[128 = 0]
1 [120 116 128 134 114 135 129 126 116 122 125 127 132 121 128 130 133 130
 130 123 125 113 117 119 124 137 119 128 121 142 133 109 129 126 131 138
 154 147 133 127 160 160 144 140 146 135 145 142 176 154 140 151 160 174
 143 158 182 156 178 174 199 160 141 153 199 166 137 165 153 142 140 140
 144 177 175]
2 [ 97 106 135 117 124 135 119 138 133 130 119 109 129 123 130 136 127 123
 128 120 124 109  94 113 133 123 132 126 121 138 137 128 114 124 125 144
 178 153 140 128 154 156 147 139 152 136 137 152 187 170 127 150 151 149
 136 155 181 159 181 173 196 166 128 140 215 149 128 149 168 142 146 135
 141 187 168]
3 [124 120 126 135 129 121 125 126 144 130 123 120 135 125 116 129 121 122
 132 129 122 119 123 128 125 125 131 128 140 137 128 137 131 132 130 125
 124 115 137 114 118 138 139 140 143 128 132 142 142 137 121 131 142 124
 117 130 152 127 137 155 166 167 134 134 197 148 137 158 146 147 144 143
 157 168 173]
4 [124 119 133 120 131 115 124 123 121 125 125 130 126 123 132 140 116 115
 136 123 124 141 108 121 126 119 133 132 125 136 119 122 129 126 126 125
 144 123 133 119 156 148 144 132 141 122 123 135 150 140 136 143 138 144
 135 136 154 161 150 168 167 159 144 148 199 168 139 162 155 139 156 151
 157 187 171]
5 [129 129 122 132 127 135 136 134 138 142 166 154 136 135 145 149 136 127
 152 141 151 191 161 148 192 142 162 158 168 147 165 159 167 136 168 146
 228 181 157 145 201 164 147 148 172 133 188 163 183 170 138 178 167 170
 153 163 185 181 174 183 194 183 146 145 216 161 138 151 152 144 139 141
 143 174 181] | 1 2 4
6 [ 97 102 139 121 123 128 119 133 137 126 142 136 154 130 142 146 145 128
 134 129 148 170 128 118 178 133 151 137 151 144 163 136 157 138 160 146
 250 181 164 131 211 192 160 157 178 148 163 150 201 172 141 180 155 159
 153 156 188 168 194 193 211 177 136 147 211 159 133 158 154 139 163 131
 152 173 177] | 5 2 1
7 [122 120 134 128 123 124 120 125 139 120 157 155 134 126 144 154 139 131
 122 146 145 173 136 134 162 134 134 163 160 132 153 152 164 142 168 144
 248 166 161 129 198 170 159 160 168 146 172 165 196 166 148 173 172 167
 153 153 197 173 184 186 192 166 142 149 209 163 135 158 152 151 150 145
 149 173 171] | 6 5 1
8 [144 146 134 141 127 140 123 140 141 147 182 171 146 145 152 155 157 133
 154 150 146 214 160 143 193 128 159 172 168 128 149 161 161 126 184 135
 219 187 149 146 198 168 160 164 171 144 171 150 182 166 144 163 178 157
 165 145 191 165 168 171 190 176 151 169 212 176 150 159 161 147 154 144
 150 200 180] | 5 7 6
9 [115 134 139 126 135 133 128 133 138 140 149 147 144 143 145 137 143 136
 164 137 144 191 131 143 187 137 146 148 159 140 153 163 163 137 162 137
 238 195 163 134 189 168 152 149 184 138 168 157 183 167 129 157 165 163
 156 162 180 170 184 180 190 169 147 167 202 171 150 160 162 142 140 146
 139 174 173] | 5 7 8
10 [ 65 104 145 127 127 143 121 163 144 132 204 174 167 138 178 181 125 128
 151 127 148 178  88 135 182 143 147 153 138 162 168 151 144 146 150 138
 255 178 166 120 213 196 155 171 180 127 157 178 213 169 149 174 138 136
 129 166 201 123 210 202 208 155 118 134 232 130 120 137 169 138 148 130
 165 191 178] | 6 7 9
11 [117 122 129 122 142 123 130 125 135 123 122 116 130 123 137 132 120 133
 123 110 133 143 113 123 156 137 136 138 135 138 144 141 137 132 141 138
 215 162 162 127 192 153 149 156 169 134 158 166 187 163 136 173 174 169
 158 159 201 171 179 199 176 167 137 155 213 171 143 165 153 144 152 139
 168 177 163] | 7 6 2
12 [220 230 138 155 134 152 187 141 149 168 238 238 129 141 162 157 184 159
 190 160 157 255 239 161 220 147 161 174 203 115 154 151 185 122 214 128
 161 194 143 146 175 147 158 146 174 161 169 151 176 169 133 148 216 180
 198 139 174 241 155 157 162 189 185 158 205 203 162 189 146 161 144 148
 132 159 165] | 8 5 9
13 [130 143 124 134 129 142 131 141 152 146 181 175 146 129 156 158 155 143
 161 141 156 221 163 139 189 139 169 160 172 145 150 149 179 143 176 145
 231 180 158 143 188 159 152 159 181 143 178 164 187 166 134 169 187 168
 166 141 176 176 177 186 196 187 148 153 201 172 135 163 156 145 147 153
 154 182 175] | 8 5 9
14 [149 140 124 127 120 131 146 129 128 132 122 125 121 134 132 121 137 133
 140 150 141 141 157 134 133 122 130 134 138 128 128 117 136 129 138 113
 112 147 114 127 138 124 134 122 140 129 129 139 118 122 138 118 152 133
 133 136 141 157 130 142 129 152 153 140 153 147 137 159 148 142 145 137
 139 146 150] | 3 4 1
15 [133 151 143 139 132 156 136 155 158 134 216 217 148 138 163 172 148 139
 158 142 160 206 144 145 191 141 155 156 162 149 152 147 158 135 171 143
 255 192 166 137 222 184 153 150 173 133 174 165 191 158 130 165 151 158
 152 144 186 155 186 175 209 166 135 154 219 149 136 143 150 141 153 139
 156 192 173] | 13 8 5
16 [143 154 138 129 120 154 152 139 145 152 216 198 152 129 160 169 160 149
 163 135 140 221 159 149 210 134 166 167 166 129 152 158 153 143 184 149
 220 179 162 145 198 164 149 146 161 138 173 172 180 162 148 179 170 165
 160 150 179 180 178 166 196 167 162 149 213 161 125 155 166 143 142 139
 155 186 191] | 13 8 15
17 [111 118 130 121 122 134 118 139 131 121 133 137 142 133 131 136 128 134
 118 120 141 136 126 126 155 137 144 139 145 140 156 146 160 140 158 137
 236 179 161 145 198 165 152 146 173 127 176 152 214 157 132 166 176 154
 151 161 190 151 185 185 202 166 139 153 228 161 145 150 161 139 150 153
 167 178 177] | 11 6 7
18 [104  97 125 116 124 122 112 130 109 123 123 119 128 121 128 136 123 128
 136 122 140 107 110 118 120 138 125 124 111 136 144 135 124 138 124 134
 214 160 140 125 176 163 148 154 160 126 166 159 195 160 132 168 149 159
 150 139 198 170 172 188 196 171 143 144 212 158 142 151 148 149 155 140
 149 195 173] | 2 11 1
19 [137 128 126 131 125 127 134 135 125 129 135 127 110 136 124 119 133 130
 133 127 129 122 146 141 119 119 130 124 136 129 137 129 138 122 133 119
 118 136 130 128 140 128 142 125 126 135 132 127 136 128 120 130 136 131
 135 124 142 136 130 128 149 141 142 151 166 146 134 160 151 152 137 142
 146 167 168] | 14 3 4
20 [132 135 141 128 130 129 125 126 134 124 129 117 135 137 137 135 135 127
 130 137 140 122 124 128 139 128 143 133 133 137 144 138 145 138 141 132
 185 159 154 129 187 151 152 152 178 130 175 157 192 148 139 158 169 151
 158 151 185 169 177 165 180 176 164 153 224 165 136 172 157 136 162 151
 156 178 165] | 11 17 18
21 [123 126 125 130 120 134 121 146 132 126 138 138 134 119 141 141 147 135
 135 122 132 163 135 144 169 126 149 159 151 135 154 149 153 131 177 144
 229 175 155 147 190 145 152 155 178 141 181 162 202 168 123 171 158 158
 164 148 196 170 177 182 193 174 144 157 218 161 140 156 159 140 156 150
 162 185 173] | 17 7 9
22 [116 104 133 113 126 118 114 126 125 111 125 123 136 124 125 127 133 125
 128 129 134 104 102 121 117 140 141 118 127 128 117 131 123 129 122 129
 149 131 143 126 146 142 146 126 120 116 135 141 159 127 137 144 143 137
 134 125 165 138 148 142 163 158 126 142 193 148 132 151 151 140 141 145
 164 189 174] | 4 3 19
23 [116 116 132 125 128 120 124 147 123 117 117 117 131 126 130 132 129 120
 132 112 130 121 122 131 116 125 126 132 131 147 131 132 122 122 127 131
 148 125 121 133 138 128 121 122 120 123 130 131 129 130 127 141 129 130
 125 124 117 121 146 134 146 133 126 126 156 141 127 145 139 135 140 131
 137 169 145] | 19 3 22
24 [135 119 132 127 134 119 131 126 142 122 114 131 118 129 137 118 127 131
 132 126 133 131 126 135 134 127 124 129 114 129 134 125 134 128 138 128
 124 130 130 123 138 124 134 127 138 126 127 140 133 131 128 128 128 131
 130 129 143 138 131 138 147 134 132 131 149 137 133 143 141 146 140 118
 144 170 148] | 19 23 14
25 [151 156 115 136 131 155 145 150 151 155 191 190 159 134 146 162 173 152
 156 157 146 211 176 154 199 140 163 163 165 135 152 148 177 142 179 141
 222 180 156 131 196 162 151 168 182 130 164 156 174 168 143 162 169 159
 178 149 180 160 185 186 183 182 153 147 209 181 147 162 151 146 147 147
 142 163 180] | 13 8 16
26 [115 121 131 128 129 140 139 135 123 128 134 134 130 133 133 123 129 123
 126 123 130 142 126 132 129 122 118 129 132 124 119 113 128 133 128 132
 129 139 137 131 141 143 138 129 157 140 151 160 171 136 131 154 163 141
 152 144 168 165 192 164 187 164 147 151 192 168 146 154 155 142 146 135
 144 164 192] | 1 4 2
27 [ 77  78 133 123 117 138  96 145 142 109 136 125 144 126 145 159 124 118
 143 116 146 148  96 132 174 140 142 130 142 149 173 136 155 141 140 158
 255 175 165 126 216 183 159 144 168 129 150 171 212 170 134 171 151 153
 152 160 200 135 197 201 210 171 125 140 213 136 126 134 167 144 161 149
 166 185 183] | 6 17 10
28 [153 152 130 141 128 153 155 150 150 152 208 218 149 132 165 173 165 149
 156 142 146 218 169 148 189 141 152 168 170 137 155 153 159 146 170 149
 222 182 174 134 200 169 155 152 171 144 179 163 185 182 129 174 170 161
 163 150 196 171 176 176 198 181 163 156 205 170 135 157 160 137 142 132
 162 193 178] | 16 25 13
29 [107 107 138 127 145 124 119 121 128 127 133 120 142 124 122 141 118 114
 125 128 131 115 103 121 137 118 118 125 111 140 128 126 128 122 126 133
 172 119 119 125 135 136 124 125 128 136 131 143 143 124 127 140 130 121
 127 128 142  99 149 137 141 128 122 130 150 135 125 121 136 129 147 147
 138 166 163] | 23 24 22
30 [108 111 136 122 128 134 122 125 134 129 152 132 144 122 136 160 139 135
 129 124 144 168 128 127 183 146 146 164 154 150 155 152 155 132 163 150
 255 190 157 144 205 180 164 162 178 137 166 166 204 166 126 176 155 168
 138 153 204 160 179 184 197 167 136 144 228 155 142 164 145 133 147 152
 156 184 172] | 6 7 21
31 [ 99 118 129 128 136 119 114 128 121 122 127 125 131 123 138 143 126 125
 121 130 121  96  90 127 123 128 119 127 116 143 134 128 117 131 107 126
 163 122 142 130 137 136 135 129 129 115 132 122 142 134 128 138 111 121
 116 130 149 119 170 156 154 136 132 138 158 144 131 137 141 137 140 126
 153 172 163] | 29 23 22
32 [136 125 134 126 124 133 135 119 119 130 139 127 131 137 126 113 134 133
 133 140 125 140 137 124 133 124 135 122 135 126 128 133 127 136 133 129
 125 126 130 128 133 122 132 137 132 122 125 121 136 134 117 140 127 115
 136 124 147 146 147 147 147 146 152 140 173 145 149 150 145 138 160 144
 149 156 168] | 19 24 3
33 [131 141 120 136 126 119 128 122 133 110 131 120 125 115 131 132 119 124
 120 128 124 138 144 137 136 133 143 123 134 140 139 125 135 129 136 130
 131 143 135 129 155 137 148 128 160 145 173 147 166 162 117 161 173 150
 163 148 203 178 169 179 175 165 160 145 200 171 142 161 162 148 149 148
 150 176 162] | 26 1 20
34 [104 113 129 118 132 123 104 142 134 124 170 155 143 138 147 161 144 143
 146 133 144 169 122 129 177 141 148 155 154 143 163 149 159 133 159 151
 255 183 151 139 200 169 153 145 182 140 169 152 197 161 135 189 140 156
 145 149 196 145 178 206 197 160 137 151 202 148 138 147 162 137 148 141
 146 190 183] | 30 6 7
35 [124 117 131 124 124 138 135 133 141 123 149 140 133 127 126 135 132 129
 136 128 127 169 141 142 164 125 145 151 156 127 155 154 142 130 167 139
 236 184 151 127 191 172 159 150 186 142 168 162 174 165 146 166 162 144
 156 150 186 160 173 175 193 170 155 144 210 166 139 160 159 154 146 155
 155 176 178] | 21 7 9
36 [103 107 114 125 124 124 117 136 129 135 136 129 145 129 141 147 125 122
 132 125 131 153 121 119 155 134 137 124 141 149 149 129 141 140 166 145
 238 184 145 144 196 182 153 158 178 125 165 168 206 159 142 190 171 169
 154 157 184 161 202 184 195 171 144 149 209 153 134 154 157 133 160 135
 142 187 178] | 6 17 30
37 [112 114 133 126 124 127 120 129 126 121 148 133 149 128 128 136 132 127
 137 137 135 157 136 135 174 139 143 156 140 144 146 141 150 136 174 136
 234 171 168 140 187 174 167 140 169 118 164 164 213 157 142 173 170 164
 151 151 201 181 193 188 195 175 144 153 212 165 139 149 174 146 134 158
 141 181 186] | 17 7 21
38 [122 130 131 128 137 116 123 135 137 117 118 132 130 127 124 120 129 114
 127 120 122 120 117 127 124 121 122 127 123 126 125 126 128 129 130 132
 159 129 131 128 150 150 128 143 158 133 158 130 175 155 134 145 163 161
 159 162 188 151 168 164 199 160 137 163 200 172 142 160 146 146 150 142
 150 173 164] | 1 26 33
39 [124 134 123 128 119 135 129 124 130 126 130 127 123 132 138 147 142 137
 134 141 139 155 129 124 155 129 141 137 134 139 139 143 143 135 162 150
 207 173 162 132 197 155 146 150 175 138 184 155 191 170 143 171 169 156
 167 149 207 176 187 187 198 174 142 155 196 167 143 173 165 139 147 135
 157 188 175] | 21 11 20
40 [134 132 121 132 130 125 137 129 123 133 139 139 123 121 128 120 128 125
 139 137 133 144 132 141 159 121 140 131 150 140 149 145 151 128 159 133
 213 171 154 139 181 167 144 155 163 129 165 158 187 160 137 174 166 150
 180 146 194 176 169 170 196 184 149 150 207 180 150 166 159 147 150 141
 150 187 180] | 39 35 21
41 [137 120 130 122 125 120 127 123 138 132 135 135 126 132 134 123 138 120
 121 121 125 131 132 131 138 131 126 131 123 126 126 124 140 132 132 130
 150 145 126 135 154 145 140 135 158 124 163 146 161 148 140 159 150 159
 156 144 153 177 170 171 181 176 149 150 212 166 148 151 162 143 137 147
 154 184 169] | 26 38 1
42 [116 119 121 121 118 130 129 139 123 131 138 125 138 136 126 125 122 134
 127 139 130 143 124 120 156 140 138 139 141 134 138 146 138 141 161 132
 207 170 149 138 185 169 139 144 184 147 171 154 189 160 134 163 172 165
 170 153 201 175 180 183 190 170 156 156 210 165 142 161 160 133 141 136
 144 182 176] | 39 40 11
43 [147 166 144 134 128 150 145 134 145 129 221 193 156 130 166 176 161 142
 154 137 145 226 161 146 197 135 146 160 165 138 165 153 155 124 174 148
 253 192 167 133 204 173 166 155 189 145 170 166 205 166 133 155 166 165
 161 148 184 163 183 170 189 175 133 154 209 160 137 161 158 148 157 132
 146 171 181] | 15 28 16
44 [147 132 131 136 132 127 138 125 137 134 163 157 139 122 141 140 152 141
 152 135 155 216 168 139 192 129 150 154 167 145 150 151 167 128 187 137
 221 190 149 142 195 165 149 159 177 139 171 161 185 153 131 152 189 162
 152 136 188 172 183 166 190 182 163 155 219 179 147 162 155 146 159 152
 158 187 174] | 8 13 5
45 [110 109 133 122 126 120 122 132 133 116 158 149 146 128 157 166 136 137
 147 144 133 161 115 135 177 147 151 155 151 156 162 145 157 126 149 160
 255 188 165 134 195 186 150 154 194 126 149 164 211 168 144 174 156 153
 138 155 207 151 191 192 193 167 129 156 214 142 129 151 150 132 150 143
 162 182 183] | 34 30 6
46 [158 193 144 142 131 147 154 150 155 150 242 227 152 128 170 177 170 150
 164 148 162 226 181 141 205 148 155 166 192 131 165 152 168 137 191 145
 210 182 154 137 201 156 154 146 179 141 172 157 184 160 123 173 179 168
 168 145 189 182 172 161 181 176 157 168 209 178 149 171 158 155 141 143
 139 160 175] | 28 16 43
47 [105 111 140 123 131 122 113 132 129 123 134 135 130 124 122 134 126 124
 129 126 135 128 102 123 147 141 129 129 140 144 141 153 142 120 143 141
 230 169 155 140 200 184 155 149 166 122 165 149 200 163 129 167 162 156
 157 156 186 161 205 181 205 177 141 155 200 155 134 147 152 149 147 147
 145 182 182] | 17 36 42
48 [ 79  89 126 118 122 122 100 125 114 103 135 111 137 129 128 135 120 116
 121 119 123 100  72 119 126 133 127 106 104 145 152 119 115 125  95 136
 180 121 139 123 153 144 143 128 126 112 144 136 148 124 137 143 107 125
 116 133 148  85 159 160 178 132 108 126 163 123 127 129 137 129 149 134
 166 180 161] | 31 29 22
49 [115 121 126 123 119 135 119 117 131 117 137 118 129 132 132 130 121 123
 126 123 128 142 121 121 127 121 122 141 130 127 130 138 137 126 128 127
 152 130 131 122 127 125 138 137 135 126 139 136 144 132 130 127 129 129
 116 137 144 142 167 147 153 151 131 140 182 143 132 154 158 151 141 137
 155 175 170] | 3 32 4
50 [137 137 128 129 133 138 136 136 141 146 197 184 148 128 154 177 148 141
 165 140 169 204 140 140 189 153 142 164 156 143 159 156 154 139 180 144
 248 187 152 149 194 198 158 150 177 127 159 161 189 158 132 162 162 159
 157 153 192 158 184 185 215 175 149 149 219 167 139 155 160 140 154 135
 152 172 166] | 15 43 13
51 [122 131 122 125 128 142 132 121 125 127 134 135 139 130 117 112 122 130
 128 119 125 127 109 114 141 131 130 131 121 132 134 124 135 126 123 135
 128 117 125 126 133 134 131 139 125 125 136 140 118 137 129 134 128 124
 141 113 126 134 132 120 120 130 136 124 130 127 134 135 142 130 141 136
 138 137 145] | 24 23 32
52 [115 134 138 133 134 131 125 127 130 135 175 161 154 138 146 170 144 141
 148 135 154 188 154 146 191 146 150 161 166 141 162 152 170 136 171 140
 228 187 169 141 161 177 162 149 182 141 180 159 185 168 135 166 150 161
 172 157 188 181 185 188 179 177 147 150 205 167 142 151 156 149 155 150
 154 184 189] | 5 9 13
53 [116 121 122 124 137 136 118 133 123 140 117 128 129 135 118 120 121 130
 131 125 127 120 124 129 126 138 125 116 131 142 136 120 123 126 125 121
 132 119 129 117 141 129 133 121 124 122 119 140 142 138 127 140 155 142
 132 138 163 139 167 150 170 155 139 157 195 153 139 153 150 149 147 148
 143 174 184] | 3 4 22
54 [113 104 132 134 118 128 114 129 137 121 114 115 133 137 129 148 115 127
 128 125 118 114 107 122 127 129 129 120 124 131 144 131  96 129 124 136
 157 120 146 134 147 150 136 134 136 118 140 135 155 135 131 135 142 143
 132 152 165 141 156 179 181 162 135 153 178 151 144 147 166 128 160 146
 157 167 171] | 4 22 53
55 [122 145 123 129 132 132 132 139 135 131 175 184 138 130 156 159 156 138
 149 139 147 206 163 143 195 156 159 170 169 137 156 153 173 133 166 142
 227 181 165 125 192 180 160 141 166 143 181 157 188 162 128 168 174 161
 149 146 187 182 184 176 197 180 149 155 212 171 141 161 162 138 152 134
 145 179 182] | 13 5 52
56 [141 145 128 129 130 130 137 123 124 129 144 131 124 129 123 126 130 136
 124 129 119 136 140 126 131 134 134 148 148 132 120 144 131 127 143 139
 125 146 147 134 151 138 140 135 157 140 144 156 168 154 129 150 179 143
 152 142 172 185 171 170 175 175 150 150 212 171 144 172 150 147 140 140
 150 172 163] | 33 41 26
57 [153 133 127 135 135 141 145 149 134 143 193 184 140 136 169 162 147 130
 164 149 158 203 158 143 181 143 147 168 169 146 151 162 168 140 179 143
 219 181 165 136 200 165 153 154 186 151 176 160 191 161 136 168 172 161
 164 149 172 184 180 174 190 183 156 147 210 187 156 162 159 160 148 149
 161 185 169] | 13 8 55
58 [108 111 132 121 130 125 123 135 132 126 123 111 132 138 122 145 119 126
 114 121 125 120  98 123 125 125 126 126 121 129 127 123 113 126 116 123
 145 121 130 126 137 131 129 122 124 116 119 138 149 136 141 139 115 124
 119 123 133 115 153 144 145 143 114 138 161 135 119 125 135 129 147 129
 147 176 167] | 31 29 23
59 [115 121 134 123 130 132 134 140 127 129 112 117 128 113 127 134 118 138
 133 125 129 128 123 133 154 138 132 139 125 133 141 143 141 131 146 140
 198 152 145 130 184 164 149 138 178 135 167 154 191 177 137 172 170 160
 158 159 200 178 182 185 189 181 157 156 207 166 135 162 164 145 157 146
 153 171 169] | 11 42 20
